Each row has a class, written after it.
[   4 -270 -159 -127 -278  144   88    3 -295   87  165 -256  -45   97
   81  -28   65  -42  461  337  143   34  144  204 -397  231 -426  449
  368 -215 -334  -31 -123   86  -81] -> j_632
[-479 -276 -289 -173  -87   22  187   13 -189  239   26 -304  -22 -239
  -71  126  -69 -229  523  239   43  138   91  216 -168  247 -316  558
  418 -260 -492  -63  -32  -91 -169] -> j_241
[-139 -161 -441    4 -216  266  213  149 -210  321   -7  114    6  555
  259  222   40   66  -42  522   29  134  253  172 -378   28 -196 -170
  209 -138 -131   53 -586  189   29] -> j_74
[ 128 -294 -107 -168 -333 -273 -233  -24  -81  218  339 -298   35 -166
   54   26  139  244  604  335  124  -14 -139  191 -389  257 -405  477
  206 -288    8 -214 -179  106   34] -> j_373
[  71 -294 -373  -79 -441  241   50  -48   18  469  -56 -194   15  397
  232  216  150   48  224  501  -42  150  353  121 -301   25 -198  -53
  278 -109  149   63 -516   70   54] -> j_632
[   4 -371 -435  -54 -397  334  239  -24 -318  457  -48  -38  -80  582
  464  233  131   58  143  450  -74  249  340  131 -284  -57 -160  -82
  166 -169    1    7 -543    8  -26] -> j_241
[-143  -41 -118   57   60   92  231   50 -164  107 -168  -77 -192 -211
    2  223 -297 -149  186 -172   70  298  216  100   93  203 -197   35
  293  223 -403 -102  291 -306  -86] -> j_866
[ 123 -335 -376   87 -313   92 -121  190  181  414  196  -45 -130  283
 -160   84  172  184  198  469   81   66  216  217 -277   -3 -297 -250
   79 -197   76 -168 -739  110  169] -> j_866
[  78 -359 -472  -15 -351  214  257    2 -198  412  -60 -131  -99  444
   70  113   30   32   91  298  -73   73  288  198 -285   67 -226 -209
  121 -199  -92    8 -600  -28  136] -> j_314
[-416 -131 -211 -172   87  170   67   51 -140  264   79  -84  180 -153
  152  -52  -54 -266  552   53   72  -78  142  361 -297  208  -98  592
  217 -280 -623   74 -262  -63 -137] -> j_866
[-277 -151 -220 -209 -195  -44   10   83  -52  282  193 -289   47 -291
 -144   66 -188  -61  541  368  119  -77   36  150 -350  230 -408  364
  407 -177 -281  -97 -149   14  -43] -> j_639
[ 352 -333 -394   -5 -492   12  -18  199 -160  437  320 -170  -60  526
   50   71   68  373  181  283  -18   40  139  123 -294   -7 -251 -300
  -11 -236  129  -65 -648   73  139] -> j_93
[  90 -369 -175   45 -394  269  107   74 -160  513  -15 -296   36  465
  132  162  314  161  155  439 -129  195  286   78 -103   55  -74 -147
  319  104  274  271 -155   21 -177] -> j_24
[-388 -420 -244 -135   96 -146 -146   75   99  251  216 -235  -52 -364
 -169  -88  -76 -165  630  201  143  109  -60  447 -169  531 -247  775
  146 -229 -531  -71 -206   67 -101] -> j_93
[-256 -124  -23 -163  -72  108   32  244   63  185  -45 -133   32 -277
 -282    6 -197 -211  466  324  276  -27  178  266 -267  275 -249  361
  438  -76 -425    3 -214  -18  -77] -> j_314
[ 242 -212 -425  -36 -300   18   22  223 -125  467  246  -80   84  472
 -102  222  181  326  338  546   95   50  159  248 -353  -31 -250 -202
   99 -291   11   12 -627   29  165] -> j_314
[-456 -216 -180 -125  -30  -34  -27  -19 -132  212  119 -186   45  -88
   55  -50   11 -168  363  329   98   47   14  182 -259  296 -247  527
  317 -224 -319  -78 -138  105 -171] -> j_314
[  87 -211 -343   58 -191  429   53  -26 -204  367  -80   89   91  656
  349  163  205   58  141  512   -5  164  391  263 -269   31   -1 -177
  149  -74  -88  283 -410    8   32] -> j_241
[ 170 -465 -492  -23 -466  262   34  -50  -81  415   77 -199  -54  406
   55  151   95  186  260  414  -65  131  358  166 -304   58 -286 -134
   98 -183   76   95 -547   51  121] -> j_700
[-169  -75 -367 -120  -22 -264 -198  -55  198  353  369 -137   54 -279
  297   82  -54  138  525   28  108  -75  -44  240 -290  293 -296  487
  119 -255 -329 -160 -365  118   29] -> j_983
[-317 -256 -261 -198 -244   16   59  124  -76  266   92 -286  -71 -463
 -330   48 -301  -97  497  283  187  -35  109  231 -349  292 -345  323
  374 -143 -366 -148 -238  -45   76] -> j_74
[ 150 -335 -569  -77 -295  164   62   78 -237  366  298  -98  105  473
  109   95  100  145  360  479   22    2  173  319 -481   20 -263  -20
   -8 -396 -186   98 -724   70  189] -> j_241
[-296 -273  -32  -40  -10   -2   90   63 -179  232   93 -108 -116   39
  185  -80  -22  -79  158  136   28   74  -59  145 -133  388 -315  479
  256 -117 -323 -118 -166  187 -279] -> j_314
[   7 -253 -350    1 -185  371  243  133 -167  310 -136   10  -78  214
   69  170   42  -83  259  112    4   98  413  236 -277   69 -122    4
  159 -111 -258  -21 -498 -201   46] -> j_689
[ 210 -486 -526   12 -404  175   15  144  -58  409   66 -216 -174  118
 -242  155  -52   63  306  380  110  124  274  289 -213  127 -383 -101
   55 -147 -153  -51 -579  -81  267] -> j_983
[-309 -290 -124  -79  -62   68   17  267   82  236  -32 -129 -160 -273
 -256   42 -182 -179  459  411  443  131  161  413 -170  476 -270  517
  382  -43 -693   53 -136   75  -50] -> j_93
[ -52 -258 -445   52  -16   93   83   75  -97  241  164  119 -132  578
  248   73  115   11   24  410   81  250   93  246 -299  200 -284   54
  -43 -229 -178 -114 -671  210   80] -> j_241
[ -77 -255 -134 -194 -157  -86  -58   23 -144  297  302 -324   48   51
  178  -91  -11  147  489  344   79  -97   21  245 -325  336 -173  530
  274 -211 -169  140 -123  201 -195] -> j_983
[ -78 -213  -79 -108  -25  -16 -106  141  -69   33  278 -188  -27 -182
 -431 -169 -220  -80  558  298  204   18   64  328 -283  215 -335  257
  226 -218 -330  -73 -208   31   64] -> j_24
[  94 -405 -511   52 -310   93  119   54 -181  344  215  -23 -171  541
  310   61   68  246   56  276  -81   76  216  151 -329   71 -223 -207
    9 -325   -2  -43 -684   75  108] -> j_93
[-172 -467 -265  -58 -137  110  -46  -84  -16  101  230 -104 -168  -18
  108 -106  -50 -120  512  266  180   77  160  453 -404  400 -318  417
  218 -266 -494   41 -319  202  102] -> j_74
[ 202  -95 -196  -39  -52   -1 -360  -92   92   77  370 -274  125 -220
  -16 -237   34   31  605  -48   30 -121   49  230 -267  273 -171  418
   80 -109 -206    4  -73  -82   51] -> j_632
[ -95 -146 -208 -179   -2  191  -14  191  -25    9  203 -182   11 -248
 -247 -208 -247 -165  566  213  293 -123   97  316 -440  370 -222  648
  232 -197 -569   59 -248   32   74] -> j_373
[ -30 -478 -414   56 -327  327  159  233  -21  438  -48 -151 -157  315
    1  185  131  -34  231  413   24  291  375  179 -132   78 -206  -80
  229   10  -78   72 -436 -102  -49] -> j_639
[ 102 -263 -438  110 -179   96  -19  -93    7  291  270  151  -63  626
  233   35  132  186   14  214  -95   22  155  196 -413   63 -263 -286
 -175 -368  -20 -149 -899  243  222] -> j_632
[ -66 -266 -499    2 -396  213  184 -120 -191  454  -40 -175  -52  296
  265  207   94  142    0  370  -93   74  228    9 -351  151 -180 -102
  246  -62   48   35 -419   80   58] -> j_689
[ 222 -456 -453   -6 -415  224  111  -13 -113  489   61 -217 -117  386
  210  148  127  105  257  384  -11  180  243  206 -292  155 -223  -15
  113  -74  -31  113 -491   46   77] -> j_689
[-208 -186 -136 -188 -353  187   91   -1  -44  241  -24 -329 -101 -208
 -309  101 -121  -54  445  301   90   36  266   63 -185  101 -271  195
  437  -17  -69 -158  -55  -24  -45] -> j_373
[ -77 -274 -474  -20 -171  223   30  -13 -253  368  -11  113   16  644
  414  239  232   13  168  547    8  380  278  306 -258    1 -154  -95
  139 -143  -13  -62 -510   96   59] -> j_866
[-215 -260 -267 -157 -183  114  167  -10  -81  206  -17 -228  -17 -115
   12   51   37 -222  485  213  152  -71  137  344 -368  433 -323  605
  348 -186 -594   48 -145   68 -113] -> j_632
[-152 -532 -404  123 -102  217  -58  132  121  389  107    3  -41  401
  109   92  103  -32  241  467  -20  313  373  331 -125  117  -25 -104
   57 -199  -39  196 -660   39   52] -> j_639
[-193 -222 -232 -160 -194  184  107  -47 -164  260  106  -87 -100   84
  177   64  -28  -29  477  475  112   25  194  210 -445  184 -300  311
  374 -162 -236  -63 -162  104  -52] -> j_700
[ 212 -328 -516  -46 -449  293  192  145 -261  364  146 -173  -55  371
   24  117   38   70  245  313   20   23  241  189 -403   37 -348  -76
  143 -213 -150  -31 -613   12  160] -> j_866
[ -49  -67 -339   75   59  440   15  207  -50  212  -49  316  137  460
  347  106  211 -106  253  223   96  239  393  377 -254 -142   75 -154
   68  -42 -298   58 -531 -128  139] -> j_373
[ 212 -428 -399   16 -117  277  -27  123 -146  213   17  136  -80  280
  149   -5   22 -142  349  306  107  136  236  501 -304   81 -200   22
  -97 -206 -344  -18 -602 -127  315] -> j_639
[  40 -443 -357   -1 -548  211   17  -40 -104  594  186 -243    6  431
  172  172  212  327  208  508 -175  -31  332   13 -315   20   34 -333
  187 -137  438  206 -428   39   -8] -> j_93
[ 269 -273 -386   41 -364  353  -25  -57 -189  488  153 -190   95  608
  524   48  247  275  175  347 -137  121  333   71 -317   52  156 -117
  138  101  264  308 -250   28  -28] -> j_64
[-299 -274 -259 -253 -101  -56  186 -138 -226  194  143 -379  -10 -279
  126    7   -5 -127  615   81  -69  -30    8  279 -296  407 -344  792
  370 -261 -398  -53  -17   15 -212] -> j_74
[-380 -388 -286  -42 -113  -57  -45 -134  199  403   51 -368  -77 -429
   34   83   87 -159  533  208   70   35   77  266 -132  564 -158  731
  295  -62 -321   38    0   32 -172] -> j_373
[ -71 -376  -91 -136 -367  -61  -36  123   76  392  233 -441  -23 -342
 -245  -34 -127  119  503  244   57 -159   36  101 -272  364 -150  407
  282 -151  -72   99 -159   73 -111] -> j_700
[  46 -308 -548  -22 -362   70 -219  -67   -8  372  349   13  145  494
  183  155  491  209  386  481 -117   68  197  235 -442 -162 -212 -121
  -16 -446  263 -230 -848  163  150] -> j_866
[ 106  -99 -358  104 -209   90  -75   25   34  368  134  130   -1  614
  171  153  204  270   20  352   -6  136  169  119 -288   79 -230 -214
    8 -195   52 -119 -672  232  105] -> j_700
[-381 -283 -294  -99 -256  -24   56  -45  -50  172   67 -154 -161 -204
  -70   73  -58  -78  352  127   65   15   84  178 -214  269 -349  326
  315 -236 -392 -252 -172   92  -39] -> j_639
[ 145 -393 -337  -32 -370  122 -136  228    3  498  271  -83   21  409
   -2   41  126  247  289  577   53   44  204  258 -278    5  -61 -193
   43 -235  151   74 -730  126   82] -> j_241
[  45 -193 -148 -127   37  -74  -43  -57   15  -93  169 -295    5 -435
 -433  -57 -113 -188  659   58  143    0    3  299 -258  361 -373  522
  134 -132 -405  -49   75 -140   82] -> j_64
[ -97 -342 -244 -134 -114    5  165  286 -196  263  172 -280 -161 -198
 -380  -35 -148  -91  567  244  189   98   25  358 -158  279 -395  426
  211 -136 -547 -134 -149  -62  -86] -> j_700
[ 151 -265 -448   28 -414  275    0 -171 -106  554  -54 -225   73  384
  444  233  336  166  196  348 -143  128  352   75 -221   45  -11  -86
  208   46  245  176 -237  -94   -8] -> j_866
[ -49 -161 -297   82 -266  131   34   84    0  393  110   75  -33  450
  -64  115   84  272  -91  456    1  -84  186   85 -319   57 -210 -338
  110 -248   98  -27 -725  280  110] -> j_24
[-382 -164 -264 -216 -138    8  -90  120   33  245  205 -175   77 -261
 -220   18  -73 -101  561  313  132  -56   67  251 -302  220 -391  352
  350 -243 -342 -170 -335   71  -50] -> j_93
[-290 -272 -248  -78    4   61   33  151   28  162   13 -173 -173 -376
 -265   13 -218 -324  530  421  369  202  113  342 -263  467 -442  613
  333  -57 -620 -126 -139  -28   16] -> j_700
[  -1 -324 -487  -27 -292  224  109   35 -195  334   17   35  -46  511
  441  112   17  -19   97  372   47  225  199  241 -374  119 -206   17
  110 -237 -239   -2 -679  124  142] -> j_241
[-130 -353  -74 -114 -114  -75  101  206 -152   52  224   -9 -198  101
  -54   22 -150    9  336  217  197  167   19  282 -216  156 -412  195
  158 -267 -380 -167 -293  198 -109] -> j_866
[ -69 -311 -459  184 -248   88  -28   -8   98  537  103  -76 -106  448
  325  153  244  224  -78  424  -88  216  145   46 -163  157  -76 -151
   92  -10  187  -13 -497  189   10] -> j_373
[-534 -313 -186 -128   75  -54   59  122    5  182  280 -150   11 -248
 -311  -52  -55 -187  532  305  159  -58  131  340 -215  205 -250  349
  190 -401 -372   26 -361   54  -91] -> j_24
[-178 -330 -331  -91  -67  -46  -63   90  160  219  218 -180 -154 -231
  -76  -73 -161 -123  437  299  300   52   37  359 -271  410 -353  448
  164 -187 -515  -19 -375  132  138] -> j_93
[ 280 -326 -505  -98 -402    6   -8 -121 -220  475  308 -336  131  439
  359   72  362  217  357  392 -154   24   40  168 -368   26 -276  165
   34 -259  199   54 -476  102   56] -> j_24
[  40 -368 -479  137 -235  125   35 -117  -64  473    0  -75 -137  555
  430  182  316   44   69  426  -57  288  198  214 -256  210 -211   42
   96  -68  -29  -60 -415  101   43] -> j_632
[-198 -220 -207 -152  -39 -191  -21  269   52  265  467 -244   21 -195
 -329   -7 -145   20  664  275  190  -31  -46  267 -266  241 -280  443
  125 -339 -332  -88 -345   74 -100] -> j_373
[ -36 -178 -397  -20 -289  114  164   62 -134  424   42   13  -78  334
  245  128  -61  150 -116  236  -34   72   47   45 -304  197 -186  -96
   84 -113  -41 -150 -668  208  100] -> j_632
[  -4 -453 -550  -37 -396  220  115  179  -67  386  107 -247  -20   40
 -208  111   72   33  328  155  -48    1  311  225 -232   41 -244  -42
  118 -302 -159  -22 -671 -140  162] -> j_632
[ -17  128  -94   35  183  187 -228   24  292  130   80   -9   72 -395
   -8  -56 -331 -162  611  -85  237  -28  290  277 -275  211   23  312
  179   90 -557   75  -54 -248  131] -> j_983
[-168 -337 -209  -67   31 -134  -89   89   37  159  547 -267   50 -173
 -267 -131  -81   45  685   88   29  -61   58  295 -210  369 -155  503
   60 -412 -312   81 -314   86 -182] -> j_64
[   1 -335 -504    2 -370   91   13  -28   93  538   80 -141  -71  195
  106  192  177  175  235  346  -62  -15  166   65 -374  140 -165   39
  106 -239   57  -53 -536   17   85] -> j_64
[ -28 -343 -517   39 -383  246   72  -45  -77  467   58 -170  -32  258
   42   59   54   -1  165  437  -43    2  238  185 -367  159 -122  -39
  104 -154  -93   25 -599   63  179] -> j_639
[-453 -161 -200 -149  -76   94   74  208  -13  248  -10   21  -13 -243
   -7   64 -228 -180  401  369  292   -9  147  322 -350  270 -272  338
  405 -202 -598  -62 -374   59   27] -> j_639
[-203 -405 -435  -65 -400  344  273  -16 -225  494 -189 -186  -35  247
  227  207   89  -22   90  321 -115  142  319  106 -167  121  -95  -59
  280  -53  -57  157 -372  -63  -35] -> j_93
[ -70 -292 -305  -64 -298 -138 -222  114   68  314  500 -256   51  -47
  -77  -62    3  175  577  273  158 -117   40  201 -413  214 -279  280
  164 -467 -266  -19 -495  102   33] -> j_241
[-184 -188  -81 -141  -71  -30  144  198 -105  288  261 -177  -55  199
  -16   93   34   37  442  390  175   82   71  172 -192  148 -349  285
  253 -176 -266   37 -130   97 -308] -> j_241
[-272 -235 -229 -185 -197   29 -118   44   82  190  177 -164   31 -216
 -311  -11   -4  -66  516  396  170 -114   36  291 -338  280 -276  347
  290 -284 -301  -51 -309  164   89] -> j_93
[  18 -191 -405   46 -223  121  183  106 -160  427  160  -43  -38  668
  127  146   77  226   -1  430  -90  116  199   84 -248   77 -163 -231
   87 -179   73   26 -598  163  -23] -> j_639
[ 246 -410 -438   60 -426  167   44  138  -92  486  226 -222  -69  359
   58   83  122  194  192  301  -70  101  182  124 -228   73 -149 -220
   47  -69   99   48 -511   -5   71] -> j_632
[ 188 -270 -490    1 -245  186  -49  -21   18  397  168  -35  -35  500
  303  184  283   90  364  357  -33  147  336  241 -311  -93 -273 -139
   31 -161   75  -85 -546  -76  109] -> j_241
